In the rows, 128 means zero.
Each row of numbers stands for one object and depends on some of the facts below. Use the named rows to name the rest.

There are 4 kinds of fact about the objects: λ, ω, φ, ψ.
λ: is of sort; ω: comes just before; φ: points at; ψ: belongs to class
λ(Q105, f); λ(Q119, a); λ(Q12, c); λ(Q127, g); λ(Q129, f); λ(Q130, b); λ(Q135, f); λ(Q148, c)
λ(Q160, c); λ(Q164, a); λ(Q166, e); λ(Q169, b); λ(Q17, d); λ(Q172, c); λ(Q178, g); λ(Q185, g)
λ(Q186, a); λ(Q195, e); λ(Q196, e); λ(Q199, b); λ(Q21, b); λ(Q218, b); λ(Q219, e); λ(Q225, e)
λ(Q226, a); λ(Q228, c); λ(Q23, a); λ(Q231, b); λ(Q236, b); λ(Q239, d); λ(Q245, c); λ(Q256, f)
λ(Q261, f); λ(Q27, a); λ(Q271, g); λ(Q279, c); λ(Q287, e); λ(Q288, a); λ(Q295, g); λ(Q299, a)
λ(Q300, b); λ(Q301, f); λ(Q305, g); λ(Q307, a); λ(Q313, f); λ(Q317, b); λ(Q324, d); λ(Q328, d)
λ(Q329, g); λ(Q334, c); λ(Q337, a); λ(Q343, e); λ(Q344, e); λ(Q348, b); λ(Q357, b); λ(Q359, f)
λ(Q365, a); λ(Q368, f); λ(Q394, c); λ(Q396, b); λ(Q397, a); λ(Q4, g); λ(Q400, a); λ(Q409, c)
λ(Q410, b); λ(Q419, d); λ(Q420, a); λ(Q424, c); λ(Q431, f); λ(Q432, f); λ(Q433, b); λ(Q442, g)
λ(Q449, d); λ(Q452, a); λ(Q46, g); λ(Q462, e); λ(Q466, b); λ(Q475, e); λ(Q481, f); λ(Q50, e)
λ(Q502, b); λ(Q51, g); λ(Q516, b); λ(Q518, e); λ(Q526, g); λ(Q530, b); λ(Q531, a); λ(Q535, b)
λ(Q543, a); λ(Q549, a); λ(Q55, g); λ(Q558, c); λ(Q56, b); λ(Q562, c); λ(Q571, a); λ(Q573, a)
λ(Q576, e); λ(Q580, g); λ(Q602, f); λ(Q61, c); λ(Q611, a); λ(Q621, d); λ(Q622, a); λ(Q630, b)
λ(Q631, a); λ(Q634, c); λ(Q636, b); λ(Q638, a); λ(Q650, a); λ(Q657, a); λ(Q667, c); λ(Q668, d)
λ(Q68, f); λ(Q681, b); λ(Q687, a); λ(Q691, c); λ(Q7, e); λ(Q70, e); λ(Q700, b); λ(Q701, a)
λ(Q713, b); λ(Q715, b); λ(Q721, c); λ(Q733, f); λ(Q735, a); λ(Q737, a); λ(Q744, b); λ(Q754, a)
λ(Q755, g); λ(Q772, d); λ(Q775, a); λ(Q78, a); λ(Q783, c); λ(Q792, a); λ(Q80, c); λ(Q807, d)
λ(Q81, e); λ(Q810, g); λ(Q817, f); λ(Q818, b); λ(Q822, a); λ(Q824, a); λ(Q830, g); λ(Q831, b)
λ(Q842, e); λ(Q843, e); λ(Q845, g); λ(Q858, b); λ(Q859, c); λ(Q863, a); λ(Q869, a); λ(Q873, b)
λ(Q878, b); λ(Q88, c); λ(Q882, d); λ(Q883, f); λ(Q891, b); λ(Q896, g); λ(Q901, b); λ(Q91, f)
λ(Q912, b); λ(Q913, a); λ(Q92, a); λ(Q925, e); λ(Q932, e); λ(Q934, d); λ(Q939, b); λ(Q953, g)
λ(Q957, b); λ(Q963, g); λ(Q979, g); λ(Q981, e); λ(Q984, b); λ(Q987, c); λ(Q992, g); λ(Q994, f)
λ(Q997, d); ω(Q119, Q299); ω(Q127, Q185); ω(Q135, Q256); ω(Q148, Q12); ω(Q160, Q630); ω(Q164, Q755); ω(Q166, Q775)
ω(Q169, Q432); ω(Q172, Q61); ω(Q178, Q979); ω(Q185, Q23); ω(Q186, Q636); ω(Q195, Q196); ω(Q196, Q939); ω(Q218, Q7)
ω(Q23, Q433); ω(Q231, Q343); ω(Q236, Q602); ω(Q245, Q424); ω(Q256, Q261); ω(Q261, Q359); ω(Q27, Q236); ω(Q271, Q88)
ω(Q279, Q810); ω(Q299, Q419); ω(Q305, Q164); ω(Q307, Q348); ω(Q313, Q394); ω(Q317, Q667); ω(Q337, Q859); ω(Q343, Q271)
ω(Q359, Q17); ω(Q368, Q994); ω(Q394, Q172); ω(Q397, Q657); ω(Q409, Q148); ω(Q419, Q668); ω(Q424, Q526); ω(Q432, Q195)
ω(Q433, Q178); ω(Q442, Q279); ω(Q466, Q744); ω(Q51, Q896); ω(Q526, Q55); ω(Q531, Q883); ω(Q543, Q531); ω(Q558, Q27)
ω(Q562, Q397); ω(Q602, Q634); ω(Q611, Q442); ω(Q621, Q737); ω(Q630, Q305); ω(Q631, Q934); ω(Q634, Q245); ω(Q636, Q218)
ω(Q638, Q169); ω(Q657, Q772); ω(Q667, Q337); ω(Q668, Q543); ω(Q68, Q239); ω(Q7, Q357); ω(Q701, Q317); ω(Q713, Q231)
ω(Q733, Q68); ω(Q735, Q160); ω(Q737, Q997); ω(Q755, Q452); ω(Q772, Q449); ω(Q775, Q562); ω(Q78, Q558); ω(Q807, Q631)
ω(Q830, Q81); ω(Q845, Q580); ω(Q858, Q863); ω(Q859, Q313); ω(Q863, Q807); ω(Q88, Q638); ω(Q882, Q621); ω(Q896, Q733)
ω(Q91, Q51); ω(Q957, Q858); ω(Q979, Q611); ω(Q984, Q735); ω(Q987, Q307); ω(Q994, Q135); ω(Q997, Q957); φ(Q127, Q288)
φ(Q129, Q913); φ(Q160, Q831); φ(Q166, Q337); φ(Q169, Q186); φ(Q186, Q715); φ(Q195, Q466); φ(Q218, Q466); φ(Q219, Q963)
φ(Q27, Q882); φ(Q271, Q882); φ(Q279, Q328); φ(Q307, Q882); φ(Q313, Q466); φ(Q317, Q818); φ(Q348, Q466); φ(Q359, Q715)
φ(Q365, Q818); φ(Q394, Q12); φ(Q409, Q431); φ(Q424, Q882); φ(Q449, Q818); φ(Q475, Q228); φ(Q481, Q831); φ(Q502, Q530)
φ(Q51, Q431); φ(Q526, Q300); φ(Q549, Q135); φ(Q558, Q882); φ(Q602, Q882); φ(Q611, Q831); φ(Q630, Q831); φ(Q634, Q831)
φ(Q636, Q91); φ(Q638, Q199); φ(Q650, Q953); φ(Q657, Q912); φ(Q687, Q831); φ(Q700, Q396); φ(Q713, Q963); φ(Q721, Q466)
φ(Q733, Q21); φ(Q735, Q466); φ(Q737, Q105); φ(Q744, Q466); φ(Q755, Q882); φ(Q78, Q396); φ(Q80, Q307); φ(Q822, Q691)
φ(Q830, Q953); φ(Q843, Q715); φ(Q858, Q824); φ(Q863, Q912); φ(Q869, Q831); φ(Q88, Q328); φ(Q925, Q466); φ(Q939, Q831)
φ(Q957, Q288); φ(Q981, Q818); φ(Q984, Q21); φ(Q987, Q772); φ(Q994, Q466); ψ(Q119, 389); ψ(Q12, 427); ψ(Q127, 491)
ψ(Q129, 491); ψ(Q130, 179); ψ(Q135, 194); ψ(Q148, 194); ψ(Q164, 560); ψ(Q166, 491); ψ(Q169, 427); ψ(Q17, 560)
ψ(Q172, 454); ψ(Q178, 45); ψ(Q185, 60); ψ(Q186, 45); ψ(Q218, 789); ψ(Q219, 203); ψ(Q225, 607); ψ(Q226, 427)
ψ(Q231, 203); ψ(Q236, 45); ψ(Q239, 389); ψ(Q245, 789); ψ(Q261, 253); ψ(Q27, 491); ψ(Q279, 460); ψ(Q299, 194)
ψ(Q300, 389); ψ(Q305, 460); ψ(Q307, 389); ψ(Q313, 389); ψ(Q324, 491); ψ(Q329, 45); ψ(Q337, 717); ψ(Q343, 253)
ψ(Q344, 717); ψ(Q348, 460); ψ(Q357, 60); ψ(Q359, 491); ψ(Q365, 45); ψ(Q368, 179); ψ(Q394, 45); ψ(Q397, 60)
ψ(Q400, 460); ψ(Q409, 460); ψ(Q410, 607); ψ(Q419, 427); ψ(Q420, 491); ψ(Q431, 45); ψ(Q432, 717); ψ(Q449, 454)
ψ(Q46, 560); ψ(Q462, 491); ψ(Q475, 460); ψ(Q481, 460); ψ(Q50, 45); ψ(Q502, 327); ψ(Q51, 327); ψ(Q518, 389)
ψ(Q530, 45); ψ(Q535, 491); ψ(Q543, 717); ψ(Q55, 427); ψ(Q558, 194); ψ(Q56, 327); ψ(Q562, 717); ψ(Q571, 427)
ψ(Q573, 45); ψ(Q576, 253); ψ(Q580, 717); ψ(Q602, 454); ψ(Q61, 491); ψ(Q611, 698); ψ(Q621, 253); ψ(Q622, 194)
ψ(Q630, 45); ψ(Q631, 460); ψ(Q634, 203); ψ(Q638, 389); ψ(Q650, 45); ψ(Q657, 327); ψ(Q667, 427); ψ(Q668, 45)
ψ(Q68, 454); ψ(Q681, 698); ψ(Q687, 179); ψ(Q7, 327); ψ(Q700, 460); ψ(Q701, 194); ψ(Q713, 194); ψ(Q721, 45)
ψ(Q733, 460); ψ(Q735, 194); ψ(Q737, 203); ψ(Q744, 45); ψ(Q754, 454); ψ(Q755, 327); ψ(Q772, 427); ψ(Q775, 45)
ψ(Q78, 179); ψ(Q783, 45); ψ(Q792, 389); ψ(Q80, 203); ψ(Q81, 491); ψ(Q810, 203); ψ(Q817, 607); ψ(Q818, 607)
ψ(Q822, 194); ψ(Q830, 45); ψ(Q842, 389); ψ(Q843, 327); ψ(Q845, 460); ψ(Q859, 60); ψ(Q863, 560); ψ(Q869, 194)
ψ(Q873, 194); ψ(Q878, 194); ψ(Q88, 491); ψ(Q883, 607); ψ(Q891, 60); ψ(Q896, 427); ψ(Q901, 253); ψ(Q91, 491)
ψ(Q925, 454); ψ(Q934, 45); ψ(Q957, 491); ψ(Q963, 427); ψ(Q981, 460); ψ(Q984, 789); ψ(Q987, 327); ψ(Q994, 203)
ψ(Q997, 179)

Named rows:
[153 105 123 104 110 112 141 114 112 133 122 142 145 104 149 125 130 112
 152 128 119 129 136 181 134 138] -> Q775
[ 88 165 162 128 142 116 108 143 107 135 136 104 112 176 125 145 128 149
 103 114 131 114 132  83  97 133] -> Q449
[171 125  89 120 102 131 135 189 141 131 122 158 118 100 106 125 156 126
 101 142 124 129 147 114 177 130] -> Q630
[134 131 136 108 124 115 127 125 117 126 143 121 137 123 136 131 128 123
 126 121 123 128 142 137 112 120] -> Q573
[103 153 167 129 128  90 111 149 147 135 137  74 134 144 118 123 128 144
 143 126 121 113 145 101  49 115] -> Q772
[103 144 165 151 158 132 116 144 124 114 174 106  83 188 129 136  93 137
  82  93 138 122 107  58 137 130] -> Q279
[131 143  85 122 149 126 122 178 146 128 154  96 112 133 111 143 129 156
  83 124 149 118 135  77 162 111] -> Q169
[132 125 143 120 121 138 136 140 137 129 131 111 121 128 140 123 126 132
 134 122 118 130 142 132 105 115] -> Q783
[159  99 130 144 111 119 125  60 106 124 122 151 136 110 163 141 135 117
 152 155 145 122 107 201 154 162] -> Q78
[158 129  81 111 132 119 133 154 147 132 120 127 131 111 122 123 130 128
 115 132 136 129 134 135 163 124] -> Q873
[148 120  73 117 137 125 124 130 138 124 145 113 139 129 111 111 113 130
 126 135 142 141 128 153 143 142] -> Q912
[162  95 127 110 119 127 139 102  95 137 112 137 147 102 159 126 129 124
 160 136 135 122 129 217 123 136] -> Q186
[136 126 136  95 126 125 126 146 107 134 132 139 124 117 140 145 138 130
 107 121 121 127 141 125 140 108] -> Q650
[154 111 129 107 111 117 137 107 112 132 120 149 149 106 146 122 125 111
 159 127 121 132 132 181 127 142] -> Q299
[117 130 156 127 100 158 143 147 162 146 119 113 118 121 128 117 134 122
 149 126 111 144 133 103 114 114] -> Q7
[121 133 120 126 115 136 137 139 151 131 123 139 134 112 118 127 134 123
 136 130 116 138 127 107 135 120] -> Q256
[144 111 128 102 116 113 135 108 102 128 124 159 160 108 148 123 123 113
 167 120 121 126 133 183 119 143] -> Q185
[136 118 136 115 105  89 135 150 120 125 145 148 149 108 136 136 119 115
 155 121 118 129 127 150 120 143] -> Q896
[100 159 131 121 136 125 109 110 119 125 153 102 144 132 114 137 138 140
 111 139 129 124 150  95  93 107] -> Q164
[135 112 139 167 116 159 136 142 127 124 114 163 107 125 119 122 133 138
 122 137 135 118 123 111 158 137] -> Q481

Name these rows:
No name comes twice in this set of rows, the named rows included.
[144 102 116 141 120 120 123  43  71 114 120 162 147 125 156 146 151 119
 133 159 136 125 105 216 155 163] => Q127
[117 133 151 114 127 102 108 117 122 137 136 106 131 151 131 119 121 120
 147 117 123 131 134 153  77 145] => Q328
[125 130 156 124 117 172 143 144 138 147 113 111 100 132 144 125 129 129
 128 122 124 136 134 111 132 111] => Q843
[116 142 128 158 108 124 148 138 156 121 111 146 136 108 122 136 128 125
 152 130 122 117  98  69 146 147] => Q733
[113 132 160 148 127 102 101  98 112 125 117 128 120 154 129 136 145 122
 111 149 120 132 122 140 103 149] => Q324
[145 123  86 136 130 122 132 159 138 128 133 143 122 123 117 133 124 137
 120 128 150 125 105 117 185 160] => Q700
[134 124 131 121 110 107 129 123 124 128 129 157 147 114 132 127 128 110
 150 127 114 135 127 143 125 143] => Q23
[ 99 159 155 105 131 120 105 150 125 144 146  97 132 147 120 126 125 139
 133 116 127 122 158 101  67 121] => Q239
[115 147  86 118 147 145 114 150 139 135 120 135 121 117  98 136 150 151
  91 145 139 126 144  92 159  93] => Q858
[124 119 140 120 131  96 123 127 120 120 146 114 146 121 128 129 115 134
 150 115 125 125 133 147  85 122] => Q963
[159 103 137 132 110 153 143  77 105 135  79 152 132 113 166 115 139 114
 162 137 130 117 127 192 143 145] => Q987
[138 114 169 117 100  85 132 178 123 138 129 133 127 125 139 132 126 117
 160 117 110 130 125 146 101 164] => Q419
[130 142 162 105 100  93 123 165 126 146 131 122 131 131 133 135 136 116
 144 119 107 136 142 122  95 139] => Q668

The same objects again, as new rows of numbers:
Some rows with their names:
[147 150  92 150 130 125 146  98 136 176 108 154 101] -> Q638
[194 151 149 140 146 124 142  98 126 128 139 144 123] -> Q81
[162 154 114 153 138 117 146  95 123 159 110 132  97] -> Q129
[164 153 111 154 134 123 142  71 106 143 125 138  91] -> Q792
[164 160 103 146 144 132 152  72 109 160 105 149 106] -> Q687
[168 158  82 134 141 133 158  99 104 185 117 174 123] -> Q634
[194 147 127 150 136 131 153  84  77 139 157 136 108] -> Q56
[167 164 114 148 132 118 169  73  99 177 103 150  90] -> Q313
[127 134  61 138 137 122 152 113 153 214 145 182 113] -> Q196
[192 152 156 149 135 132 150 107  94 126 132 137 117] -> Q51
[215 134 159 157 144 117 119  88  96 115 168 126 129] -> Q882
[159 153 108 147 134 120 138 105 111 166 114 144 101] -> Q261
[196 165 169 154 136 126 153  69 110 117 106 135 100] -> Q735
[190 146 125 146 136 125 142  83  71 130 171 139 107] -> Q912
[174 152 137 148 136 115 135  98 111 149 119 134 100] -> Q135
[191 155 145 153 140 130 170  62 105 130 146 141 112] -> Q721
[144 132  97 147 136 132 156 110 127 170 149 160 118] -> Q245
[186 146 138 149 140 130 154 102 109 131 145 141 122] -> Q562
[213 158 158 146 134 135 154  99  75 118 133 137 116] -> Q317
[186 147 146 159 144 114 139  79 126 139 119 139 113] -> Q307

Name these rows:
No name comes twice in this set of rows, the named rows included.
[218 153 175 155 139 140 159 102  47 104 147 130 120] => Q984
[146 148  96 136 135 124 173  82 138 190 132 176 112] => Q195
[190 154 144 137 141 127 144  92 110 127 145 152 120] => Q343
[192 156 148 154 142 114 129 106 121 131 123 122 110] => Q91
[148 126  88 140 140 120 154 100 152 212 133 170 126] => Q424
[137 145  36 133 133 135 171 110  95 244 122 187 119] => Q939
[133 138  59 134 136 121 149 118 161 212 137 168 122] => Q61
[193 159 160 153 140 122 139 100 108 122 114 125 104] => Q368
[190 149 111 142 135 127 154 111 103 170 135 145 120] => Q957
[192 163 129 139 146 136 157  89  91 146 120 156 121] => Q160
[165 162 109 149 143 129 156  71  71 165 111 144  96] => Q481
[142 154  75 140 137 128 156  96 130 207  93 167 114] => Q611
[140 146  91 146 131 118 144 108 140 198 110 151 101] => Q883
[176 155 121 151 137 123 141  98 121 139 110 143 111] => Q737
[155 127 103 150 142 122 153 108 134 201 134 158 124] => Q755

